Each row has a name. Each piece below is followed by the name of the row it came from, unless a question asks for something else. Each question is about the rows just above it. Some pieces are copies with a little noise.

J828: [ -1 -27 -81  41]
J488: [ 41  -2 -81 -27]
J234: [ 71  13 -55  18]
J804: [ 18 -55  72  13]
Which row holds these entries in another order? [-81  41  -1 -27]
J828
[ 72 -55] is which row, read backwards?
J804
[ -2 -81 -27  41] is which row reordered?
J488
J234 without one entry, shuffled: [-55  13  18]. Gone:
[71]
Put [ 72  13  18 -55] back in order: which row is it?
J804
Put [-55  13  18  72] back in order: which row is it?
J804

J752: [-43 -40  60 -34 -16 -15 -34 -26 -50   1  36 -33 -38 -36 -26 -38  55 -13
  22 -43 -41 -11 -39 -31 -40 -37  44  -9 -32 -14 -17 -38  -4 -32 -42 -30
 -31 -25 -43   2 -51]
J578: [-2 -4 -2 -3 -1 -1 -2 -4 -3 -3 -4 -2 -2 -3 -1 -2 -2 -6 -4 -2 -2 -6 -2 -2
 -4 -2 -1 -3 -3 -1 -4 -3 -2 -2 -3  0 -2 -2 -1 -1 -3]
J470: [ -4 -32 -41 -30 -31 -25 -43   2 -48 -22  30  -8  -7  -4  -4  -7  46  22
  36 -12 -13  -7 -13  -3  -1  -5  12  16   0 -45 -39  -7  17  -6  -4 -14
   3   3 -16 -36 -19]
J307: [-63 -69  34 -72  51  50  53  56  43  67  -4 -66 -66 -70 -68 -67 -44 -52
 -64 -60 -60 -47 -61 -70 -65 -68  46 -80 -72  53  56 -65 -78 -67 -66 -57
 -74 -75 -55  54 -49]
J963: [-72 -86  43 -84  53  53  54  45  33  61 -22 -67 -72 -79 -66 -73 -44 -79
 -74 -66 -64 -54 -65 -74 -77 -76  48 -84 -80  58  53 -69 -86 -69 -78 -54
 -83 -81 -56  57 -57]
J86: [ 14   1 -31   6 -28 -23 -20 -43 -22 -44 -34  22  19  10  23  18  -9 -21
  -1  17  17 -17  21  20   6  17 -42  18  13 -21 -35  13   2  18   5  19
  14  13  19 -28   3]
J234: [ 15 -14 -31  -9  51  58  56  24  57  14 -50  15  12   4  11  12 -63 -42
 -51  17  19   1  22   8  -3   9 -29 -18  -1  58  42   9 -24  11   1  22
  -3  -3  24  46  21]
Which row holds [  2 -43 -25 -31 -30 -42 -32  -4] read backwards?
J752
Which row holds this, read backwards? [-44 -67 -68 -70 -66]
J307
which: [-1 -5 -2 -3 -1 -1 -1 -5 -4 -3 -3 -2 -2 -4 -1 -2 -1 -7 -4 -3 -2 -7 -1 -1
 -4 -2 -2 -4 -2 -1 -5 -4 -3 -3 -3  1 -1 -2 -1 -2 -3]
J578

J752: [-1 25 57 33 50 10 -7 27 69 67]
J488: [37  4 -1 25 57 33 50 10 -7 27]
J470: [ 4 -1 25 57 33 50 10 -7 27 69]
J869: [12 19 37  4 -1 25 57 33 50 10]
J804: [25 -7 -7 34 44 12 19 37  4 -1]
J86: [25  4 50 69 -7 11 33 -1 27 57]
J578: [34 44 12 19 37  4 -1 25 57 33]
J234: [50 57  4 27 33 10 -1 25 -7 68]
J963: [-7 -7 34 44 12 19 37  4 -1 25]
J633: [44 12 19 37  4 -1 25 57 33 50]
Which row holds these entries in another order? [69  4 -1 25 57 33 50 10 -7 27]
J470
which: [ 5  0 26 56 35 51 11 -8 26 71]
J470
[33 50 10 -7 27 69  4 -1 25 57] is which row reordered?
J470

J804: [-42  32  36  58  45  48   7 -45 -52 -34  50 -45  46  58 -59 -31   2  55
  71 -50 -47  34  -6 -67  59  29  51  37 -50 -32  40  48  26 -75  40  65
 -17  24 -61 -70  13  31 -39 -21  12  -9 -64  51  60  -1 -25 -38  69  -7
  57 -67  19  41 -60  38  59 -18]
J488: [ 44 -66 -10  67  46 -40  68 -59 -32  33  23 -21 -36 -67  25 -30 -64 -25
  65  -7  -3 -49  60 -57  45  -2  -7 -58  -3 -61 -55 -51 -39 -23  15  56
  32 -25 -40 -19  66 -36  16  -6  60 -17 -28  34  68   5  45 -43 -23 -33
  49  40   7  66 -49   5 -71   6]
J869: [-28  49 -51  25   5  68  -3  46  44 -66 -17 -58   5 -67 -36  56  -2   7
 -57 -40 -25  45  68  15 -25 -36 -39  32  65  -7  67  -6  16 -49 -61  45
  -7 -40 -19  66  -3 -64 -23 -30 -71 -33  60 -10  34  61 -59  33  66 -55
   6 -23 -43 -21  23 -49  40 -32]
which: [-43  33  36  57  45  49   7 -44 -52 -34  50 -44  46  59 -60 -32   2  56
  71 -51 -48  33  -7 -66  59  28  51  36 -50 -31  40  48  25 -75  37  65
 -17  24 -61 -69  14  31 -40 -20  12  -9 -64  51  59  -1 -25 -39  70  -7
  56 -67  20  40 -62  39  59 -18]
J804
Which row holds these entries in another order? [-49 -25  67   6  45 -30  15  -3 -71 -19  65  33 -36  66  60  40  61 -39
  23 -64 -55 -23 -43  46  44 -49   5  25 -32 -33   7  -7 -51 -40  -7 -40
 -23  -2 -21 -25 -17  32 -10  16 -28  34 -66  -3 -61  56 -36 -58  45   5
  -6  68 -67  49 -59 -57  66  68]
J869

J86: [-38 -26   1  -6 -11 -12  61 -48 -26 -40   0 -12   1 -14 -18   1  -2 -15
 -48 -16  29 -20  27 -24  -1 -84  16  -4 -51 -17   6 -41   7  53 -65  16
  56  58  -6  21  56 -21 -31 -31]
J307: [  1 -14 -18   1  -2 -15 -50 -16  29 -20  27 -16  38   1 -44   1 -16 -12
 -24 -17  41 -15  13 -18 -30 -61 -11   6 -53 -33  11 -26  -6  39 -46 -17
  35   3  -1  13  29  25   6 -34]
J578: [ 29 -14 -40  58   0 -84   1 -12 -31 -24   1  56 -15 -48 -18 -26 -12   6
 -51  -6 -16 -17   7 -21  -2  16  -4  16   1 -11 -20  53  21  56 -48  61
 -38  26 -31 -41 -26  -1 -65  -6]
J633: [-32 -38   5 -20  -1  56 -62  -4   1 -39 -41   3  -6   6 -32   8   5  -3
 -30 -27  19  -4  26 -21 -25 -79  -5  23 -48 -34   7 -25   4  43 -42 -29
  68  40  21  17  67  -3   6 -36]
[-12   1 -84] is which row, read backwards?
J578
Which row holds this, read backwards? [ 27 -20  29 -16 -48 -15  -2   1 -18 -14   1]
J86
Put [ 56 -12  21 -84 -26   0 -20 -41 -38   1  29  -4  16  16 -26  53  -1 -31
 -48 -65 -31 -51 -12 -24  -6 -14 -15 -11   1  56  58 -48   1 -17 -18   7
  -2 -21  61   6 -16  27 -40  -6] back in order: which row is it?
J86
which: [ 29 -14 -40  58   0 -84   1 -13 -31 -24   2  56 -15 -47 -18 -26 -12   6
 -51  -6 -16 -17   7 -21  -2  16  -3  17   0 -12 -19  53  20  56 -48  61
 -38  26 -30 -41 -27  -2 -65  -6]
J578

